Below is a small trained network, with its code and all its weights. Each question gives an input and a target symbol and asks what happens when units are switched off, that is, made to give their printed mean instead of their output.

import numpy as np


def w(rows, s, z=0):
    codes = np.array(rows[::2]) - 128.0
    scale = np.full(codes.shape[1], s)
    scale[-1] = z or s
    return codes * scale


def norm(h):
    return h / np.sqrt((h * h).mean(-1, keepdims=True) + 1e-5)


def f(y):
    return np.maximum(y, 0)


def softmax(a):
    e = np.exp(a - a.max(-1, keepdims=True))
    return e / e.sum(-1, keepdims=True)


def log_softmax(a):
    a = a - a.max(-1, keepdims=True)
    return a - np.log(np.exp(a).sum(-1, keepdims=True))


def net(x, mask):
    ids = ['αβδεζηθλμξπστφψω'.index(c) for c in x.split()]
    T = len(ids)
    res = E[ids] + P[:T]
    r = norm(res)
    for j in range(2):
        rows = slice(2 * j, 2 * j + 2)
        q, k, v = (r @ M[0][rows].T for M in (Q, K, V))
        z = softmax(np.where(np.tri(T) > 0, q @ k.T / 2**0.5, -1e9)) @ v
        o = O[0][rows]
        res = res + np.where(mask[j], z, o[:, -1]) @ o[:, :-1]
    y = f(norm(res) @ A[0][:, :-1].T + A[0][:, -1])
    res = res + np.where(mask[2:10], y, B[0][:, -1]) @ B[0][:, :-1]
    return log_softmax(norm(res)[-1] @ U[:, :-1].T + U[:, -1])


Q, K, V, O, A, B = {}, {}, {}, {}, {}, {}
E = w([
[110,78,103,103,110],'α',
[116,139,53,204,101],'β',
[94,92,115,84,128],'δ',
[99,84,108,106,120],'ε',
[189,125,66,157,201],'ζ',
[182,149,110,31,118],'η',
[128,2,145,131,180],'θ',
[86,85,109,112,124],'λ',
[58,107,145,92,17],'μ',
[116,76,91,106,107],'ξ',
[81,214,170,95,151],'π',
[102,113,112,89,142],'σ',
[61,91,157,201,185],'τ',
[115,90,105,92,116],'φ',
[99,104,115,75,137],'ψ',
[109,106,114,85,137],'ω',
],0.018)
P = w([
[54,97,2,61,125],'0',
[43,104,24,51,138],'1',
[62,112,27,63,132],'2',
[72,120,47,73,137],'3',
[84,122,69,74,135],'4',
[99,136,76,78,132],'5',
[110,125,90,94,133],'6',
[124,122,98,99,142],'7',
[134,130,110,100,125],'8',
[149,131,119,110,131],'9',
[160,144,121,129,129],'10',
[161,118,121,123,120],'11',
[162,126,123,150,115],'12',
[139,110,117,118,124],'13',
],0.0077)
Q[0] = w([
[127,188,212,177,112],'head 0',
[217,220,254,191,133],'head 0',
[87,116,29,119,113],'head 1',
[139,80,88,108,116],'head 1',
],0.0091)
K[0] = w([
[2,137,57,92,207],'head 0',
[53,96,23,45,147],'head 0',
[205,150,164,211,91],'head 1',
[213,176,241,108,91],'head 1',
],0.0079)
V[0] = w([
[84,60,116,231,210],'head 0',
[173,12,160,71,163],'head 0',
[224,94,42,188,53],'head 1',
[180,231,109,109,184],'head 1',
],0.011)
O[0] = w([
[155,78,55,222,161,162],'head 0',
[41,32,150,33,216,161],'head 0',
[247,86,196,81,92,89],'head 1',
[155,177,54,18,188,1],'head 1',
],0.014,0.0042)
A[0] = w([
[81,105,154,125,26,116],'neuron 0',
[88,109,3,83,47,217],'neuron 1',
[166,102,130,131,231,186],'neuron 2',
[113,135,225,155,183,53],'neuron 3',
[185,226,100,92,89,253],'neuron 4',
[97,110,161,100,184,250],'neuron 5',
[148,156,94,161,155,189],'neuron 6',
[136,117,58,146,54,238],'neuron 7',
],0.013,0.004)
B[0] = w([
[194,109,2,82,82,232],'neuron 0',
[195,150,125,142,165,254],'neuron 1',
[198,137,14,45,87,192],'neuron 2',
[140,252,111,203,200,147],'neuron 3',
[86,191,253,134,106,179],'neuron 4',
[146,149,180,147,42,220],'neuron 5',
[166,141,175,114,84,171],'neuron 6',
[166,252,129,145,109,223],'neuron 7',
],0.0086,0.009)
U = w([
[138,78,166,138,96,179],'α',
[233,134,211,201,106,56],'β',
[103,115,124,125,116,54],'δ',
[121,100,137,143,110,80],'ε',
[230,119,130,83,233,209],'ζ',
[131,139,184,15,162,67],'η',
[130,36,127,124,213,143],'θ',
[110,109,124,150,107,73],'λ',
[115,145,99,125,35,162],'μ',
[155,80,175,132,105,55],'ξ',
[82,254,100,134,187,43],'π',
[82,143,74,110,134,255],'σ',
[142,127,90,222,218,154],'τ',
[129,97,144,121,108,35],'φ',
[96,126,108,112,130,98],'ψ',
[106,122,114,113,133,73],'ω',
],0.013,0.0053)

Each question gives the input, a string of symbols that net reads in full, and the target symbol t.
The units are the heads (2 rows each of Q, K, V and O) and the neurons (one row each of A and B). Each row of codes is followed by its name. A weight is (code - 128) times the scale printed after its matrix; where a second scale follows, it is the last column's (O, A, B and U).
mask holds one flag per unit, heads first, then neurons. A switched-off unit (its flag False) gives its mean, the last column of its rows in O or B, instead of its output. The means were averaged over made-up inputs and are rounded, as every weight is.
A unit's drop is (log p(t) with every unit on - log p(t) with that unit switched off) / (log p(t) with every unit on - log p(t) with every unit switched off).
The circuit of an input: a set's keep is (log p(t) with only the set's units on - log p(t) with every unit switched off) / (log p(t) with every unit on - log p(t) with every unit switched off). Starting from all 10 units, units are removed one at a time, each time the one whose removal leaves the highest keep (on an exact tie, the one counted first), for as long as the keep stays at least 0.8.
circuit, biggest first: the units of the circuit, biggest drop first
most important unit: the unit with the biggest drop
heads that matter: for each layer, one digit per head in row order, 1 if its drop is at least 0.15 and else 0, layers parted by /
input μ α ζ β η λ β α, target β: circuit, biggest first -> [head 0; head 1; neuron 4]
input φ π ψ δ α σ σ σ σ, target π: heads that matter -> 01
input φ π ω μ δ α ψ β θ τ τ ω, target τ: heads that matter -> 10
input σ β η σ ζ σ δ π ψ π ζ η σ ψ, target η: heads that matter -> 11
input σ σ μ σ δ μ δ ξ θ λ ε δ, target θ: heads that matter -> 10
input ψ π φ θ ε σ ψ ξ ξ ζ σ ω ω, target ζ: most important unit -> head 1
input μ π δ ζ λ λ σ, target ζ: circuit, biggest first -> [neuron 1; head 1]
input σ α ε α τ τ δ, target τ: heads that matter -> 10
input θ σ β τ π μ θ α μ τ ξ ψ α, target τ: heads that matter -> 10
input μ μ μ φ σ λ ζ ξ, target ζ: heads that matter -> 01
input σ θ ψ α, target θ: heads that matter -> 10
input ζ ψ τ π μ σ ψ μ ψ ξ π ξ, target π: heads that matter -> 01
input σ ζ ξ σ σ ζ α θ μ ζ ω ξ η, target η: heads that matter -> 10
input ζ λ ψ φ, target ζ: circuit, biggest first -> [head 1]
input β σ ω α ψ, target β: circuit, biggest first -> [head 0; head 1]
input σ ε α ζ β λ, target β: heads that matter -> 11
input β β σ σ μ ξ σ μ σ θ σ π ζ σ, target ζ: circuit, biggest first -> [head 1; neuron 1]
input σ β η, target η: circuit, biggest first -> [head 0; head 1; neuron 4]
input δ η μ φ θ ε β ξ η β ω σ, target β: circuit, biggest first -> [head 0; neuron 2]
input δ μ ζ ψ ζ ψ ζ δ, target ζ: circuit, biggest first -> [head 1]
input δ λ σ β σ ω, target β: circuit, biggest first -> [head 0; head 1]
